Here is a tiny trained network, its code and every weight. The questions are about switching its units off for an input and a class, where a switched-off unit gives its printed mean instead of its output.

import numpy as np


def w(rows, s, z=0):
    codes = np.array(rows[::2]) - 128.0
    scale = np.full(codes.shape[1], s)
    scale[-1] = z or s
    return codes * scale


def norm(h):
    return h / np.sqrt((h * h).mean(-1, keepdims=True) + 1e-5)


def f(y):
    return y / 2 * (1 + np.tanh(0.7978845608 * (y + 0.044715 * y**3)))


def log_softmax(a):
    a = a - a.max(-1, keepdims=True)
    return a - np.log(np.exp(a).sum(-1, keepdims=True))


def net(x, mask):
    res = np.array(x, float).reshape(1, 7) / 4 @ E
    u = 0
    for l in range(2):
        y = f(norm(res) @ A[l][:, :-1].T + A[l][:, -1])
        res = res + np.where(mask[u : u + 3], y, B[l][:, -1]) @ B[l][:, :-1]
        u += 3
    return log_softmax(norm(res)[-1] @ U[:, :-1].T + U[:, -1])


A, B = {}, {}
E = w([
[128,92,143,95,125,122,126,140,125,113],'x0',
[164,8,129,157,178,96,100,63,107,220],'x1',
[120,121,152,142,127,138,164,133,137,143],'x2',
[124,132,147,127,138,137,142,121,141,132],'x3',
[111,130,126,128,119,115,103,124,136,141],'x4',
[52,160,76,60,88,212,155,76,95,122],'x5',
[176,194,221,124,47,168,77,148,107,90],'x6',
],0.013)
A[0] = w([
[143,223,183,122,30,153,111,222,207,35,91],'0.n0',
[217,113,157,106,89,185,81,65,134,191,3],'0.n1',
[135,142,104,172,208,11,168,254,225,63,25],'0.n2',
],0.0069,0.0051)
B[0] = w([
[86,104,134,154,203,78,125,130,47,127,254],'0.n0',
[108,191,63,126,118,195,88,210,198,151,149],'0.n1',
[62,122,99,176,128,166,87,7,91,72,200],'0.n2',
],0.013,0.0078)
A[1] = w([
[232,143,204,175,121,103,52,173,146,126,8],'1.n0',
[135,130,151,102,68,254,67,113,134,143,4],'1.n1',
[52,196,50,84,150,90,187,182,160,73,60],'1.n2',
],0.009,0.0043)
B[1] = w([
[240,122,57,131,33,214,140,120,222,133,232],'1.n0',
[241,57,176,180,247,43,141,128,119,138,205],'1.n1',
[178,101,125,81,65,146,158,192,207,211,255],'1.n2',
],0.012,0.0041)
U = w([
[10,129,87,114,146,172,154,71,73,121,204],'0',
[160,97,187,202,201,59,113,145,106,136,172],'1',
[170,126,100,109,85,160,161,189,220,169,6],'2',
],0.014,0.0011)

Each question gives the input, the list of numbers given to net, and the class t.
The units are the neurons (one row each of A and B). Each row of codes is followed by its name. A weight is (code - 128) times the scale printed after its matrix; where a second scale follows, it is the last column's (A, B and U).
mask holds one flag per neuron, layer by layer. A switched-off neuron (its flag False) gives its mean, the last column of its row in B, instead of its output. The means were averaged over made-up inputs and are rounded, as every weight is.
A unit's drop is (log p(t) with every unit on - log p(t) with that unit switched off) / (log p(t) with every unit on - log p(t) with every unit switched off).
The circuit of an input: a set's keep is (log p(t) with only the set's units on - log p(t) with every unit switched off) / (log p(t) with every unit on - log p(t) with every unit switched off). Starting from all 6 units, units are removed one at a time, each time the one whose removal leaves the highest keep (on an exact tie, the one counted first), for as long as the keep stays at least 0.8.
circuit, biggest first: the units of the circuit, biggest drop first
most important unit: the unit with the biggest drop
top k neurons: the k neurons with the biggest drops, biggest first
k most important neurons of layer l: the k neurons of layer l with the biggest drops, biggest first
drop of u: that unit's drop, to one decimal
input [2,-2,-3,-4,0,-2,-7], class 0: most important unit => 0.n2
input [-6,2,1,2,-1,0,1], class 2: 2 most important neurons of layer 0 => [0.n2 0.n0]
input [-1,-8,1,5,-6,-1,-1], class 0: top 3 neurons => [0.n0 0.n2 1.n1]
input [3,0,8,-1,6,6,-4], class 2: circuit, biggest first => [0.n2 1.n2]
input [2,5,-5,0,-5,5,1], class 1: circuit, biggest first => [1.n1 0.n0]
input [-4,1,2,-2,-6,5,2], class 1: circuit, biggest first => [1.n1 0.n0]
input [-7,8,-6,0,-6,-7,3], class 2: circuit, biggest first => [1.n0 0.n0]
input [2,7,8,-7,-3,8,2], class 1: top 2 neurons => [1.n1 0.n0]
input [-2,-6,-7,0,0,8,0], class 2: top 2 neurons => [1.n2 0.n2]
input [7,4,-3,5,1,0,7], class 2: top 2 neurons => [1.n0 0.n2]
input [4,-6,-1,5,-3,2,0], class 2: top 2 neurons => [1.n2 0.n2]
input [-8,-6,2,-2,3,-4,-1], class 0: top 2 neurons => [0.n2 1.n1]
input [-3,-3,-4,5,-6,0,3], class 1: top 2 neurons => [0.n0 0.n2]
input [-2,3,1,-5,-4,8,2], class 1: most important unit => 1.n1
input [-4,-4,-4,-2,4,0,5], class 1: top 2 neurons => [0.n0 0.n2]
input [-8,5,0,6,8,4,3], class 1: drop of 1.n1 => 1.5
input [1,-1,-4,5,-8,-7,-7], class 0: drop of 0.n2 => 0.9
input [4,-7,6,-6,6,-5,-6], class 0: drop of 0.n2 => 1.9
